Here is a tiny trained network, its code and every weight. The questions are about switching its units off for an input and a class, where a switched-off unit gives its printed mean instead of its output.

import numpy as np


def w(rows, s, z=0):
    codes = np.array(rows[::2]) - 128.0
    scale = np.full(codes.shape[1], s)
    scale[-1] = z or s
    return codes * scale


def f(y):
    return np.maximum(y, 0)


def log_softmax(a):
    a = a - a.max(-1, keepdims=True)
    return a - np.log(np.exp(a).sum(-1, keepdims=True))


def net(x, mask):
    res = np.array(x, float).reshape(1, 6) / 4 @ E
    y = f(res @ A[0][:, :-1].T + A[0][:, -1])
    res = res + np.where(mask, y, B[0][:, -1]) @ B[0][:, :-1]
    return log_softmax(res[-1] @ U[:, :-1].T + U[:, -1])


A, B = {}, {}
E = w([
[129,127,128,128],'x0',
[66,135,95,2],'x1',
[44,229,176,160],'x2',
[241,235,145,94],'x3',
[142,96,233,82],'x4',
[128,129,128,128],'x5',
],0.0063)
A[0] = w([
[123,138,203,94,137],'n0',
[74,125,121,129,130],'n1',
[114,213,169,127,131],'n2',
[175,86,206,69,99],'n3',
[81,65,160,183,50],'n4',
[81,76,146,191,46],'n5',
[225,244,148,145,59],'n6',
[119,199,154,138,129],'n7',
[116,170,142,145,80],'n8',
[136,173,95,20,57],'n9',
[152,94,132,127,79],'n10',
[95,114,124,195,119],'n11',
[127,124,156,124,74],'n12',
[206,96,125,90,136],'n13',
[222,112,94,104,121],'n14',
[170,106,82,77,129],'n15',
[218,172,154,131,83],'n16',
[140,136,55,148,254],'n17',
[158,104,156,191,29],'n18',
[130,176,130,111,87],'n19',
[162,195,27,155,67],'n20',
[172,125,156,184,122],'n21',
[160,165,165,105,154],'n22',
[194,140,173,245,42],'n23',
[95,163,166,180,197],'n24',
[151,100,230,146,73],'n25',
[162,103,129,182,100],'n26',
[134,137,89,159,69],'n27',
[199,37,115,155,156],'n28',
[172,189,102,103,78],'n29',
[146,110,167,118,35],'n30',
[146,146,128,115,31],'n31',
],0.012,0.0037)
B[0] = w([
[184,162,90,135,199],'n0',
[203,75,167,109,173],'n1',
[156,156,204,147,211],'n2',
[207,157,72,141,210],'n3',
[130,57,116,159,186],'n4',
[109,59,110,169,181],'n5',
[72,36,96,174,253],'n6',
[141,154,186,151,194],'n7',
[120,145,158,143,157],'n8',
[192,73,160,34,213],'n9',
[128,128,146,144,145],'n10',
[137,128,128,132,180],'n11',
[137,138,109,131,137],'n12',
[114,151,174,163,205],'n13',
[91,172,178,162,208],'n14',
[130,126,192,141,193],'n15',
[118,52,109,156,213],'n16',
[217,147,114,145,211],'n17',
[125,128,129,51,167],'n18',
[129,109,138,125,160],'n19',
[183,180,80,140,194],'n20',
[180,127,157,68,191],'n21',
[135,96,111,150,196],'n22',
[164,131,147,5,229],'n23',
[173,156,201,167,214],'n24',
[161,168,64,148,190],'n25',
[157,135,147,71,173],'n26',
[143,139,89,140,146],'n27',
[126,138,198,166,216],'n28',
[81,80,92,128,185],'n29',
[104,157,92,150,141],'n30',
[99,97,110,133,135],'n31',
],0.022,0.0069)
U = w([
[109,1,108,163,56],'0',
[108,126,206,172,94],'1',
[121,74,127,23,134],'2',
[184,145,30,179,83],'3',
[126,93,135,149,254],'4',
[126,97,140,150,231],'5',
[65,130,129,137,98],'6',
[37,213,60,25,96],'7',
],0.0092,0.0078)

Each question gives the input, the list of numbers given to net, and the class t.
The units are the neurons (one row each of A and B). Each row of codes is followed by its name. A weight is (code - 128) times the scale printed after its matrix; where a second scale follows, it is the last column's (A, B and U).
mask holds one flag per neuron, in row order. A switched-off neuron (its flag False) gives its mean, the last column of its row in B, instead of its output. The means were averaged over made-up inputs and are rounded, as every weight is.
A unit's drop is (log p(t) with every unit on - log p(t) with that unit switched off) / (log p(t) with every unit on - log p(t) with every unit switched off).
The circuit of an input: a set's keep is (log p(t) with only the set's units on - log p(t) with every unit switched off) / (log p(t) with every unit on - log p(t) with every unit switched off). Starting from the 12 units with the biggest drops (on a tie, the unit counted first), units are removed one at a time, each time the one whose removal leaves the highest keep (on an exact tie, the one counted first), for as long as the keep stays at least 0.8.
units of the circuit, in order: the units of the circuit, biggest drop first
most important unit: the unit with the biggest drop
k most important neurons: the k neurons with the biggest drops, biggest first
drop when u is switched off: that unit's drop, to one decimal
input [1,0,6,-3,-5,1], class 1: most important unit => n24
input [-8,8,2,-5,-6,-5], class 2: 2 most important neurons => [n6 n9]
input [4,-5,-6,8,2,-4], class 0: 3 most important neurons => [n6 n16 n29]
input [-7,-5,0,7,-3,7], class 0: 2 most important neurons => [n6 n16]
input [5,-3,-1,-5,-7,3], class 3: 3 most important neurons => [n17 n6 n20]
input [2,6,4,-7,7,-6], class 0: 2 most important neurons => [n4 n23]
input [2,1,0,4,5,4], class 3: units of the circuit, in order => [n3 n0]
input [-7,5,-7,8,-4,2], class 0: 3 most important neurons => [n6 n29 n16]
input [5,1,-2,-6,1,-1], class 0: units of the circuit, in order => [n4 n5]
input [-5,0,7,3,-6,7], class 1: 3 most important neurons => [n2 n7 n24]
input [-8,-8,7,-7,-4,6], class 2: 3 most important neurons => [n23 n18 n6]
input [2,-8,-1,6,2,8], class 2: 4 most important neurons => [n23 n21 n18 n26]
input [3,4,2,1,-5,4], class 3: 4 most important neurons => [n23 n20 n17 n28]
input [4,-6,2,1,7,-7], class 3: most important unit => n25
input [-2,-8,3,6,5,-7], class 2: 2 most important neurons => [n23 n21]
input [5,-5,-8,3,4,6], class 1: 2 most important neurons => [n28 n14]
input [2,-2,4,-8,-5,4], class 0: 2 most important neurons => [n5 n4]
input [4,-2,-4,-5,-8,2], class 3: 3 most important neurons => [n17 n20 n6]
input [0,-6,-6,8,8,1], class 0: 3 most important neurons => [n6 n16 n22]
input [2,-3,0,-6,4,5], class 0: units of the circuit, in order => [n4]
input [7,3,-8,-3,6,-2], class 1: units of the circuit, in order => [n28 n13]
input [0,6,-7,4,6,7], class 1: drop when n13 is switched off => 0.7
input [0,1,7,-7,0,-6], class 0: drop when n1 is switched off => 0.2
input [0,-4,5,-8,3,-2], class 0: drop when n5 is switched off => 0.4
input [5,2,-4,4,8,-3], class 3: drop when n3 is switched off => 0.7
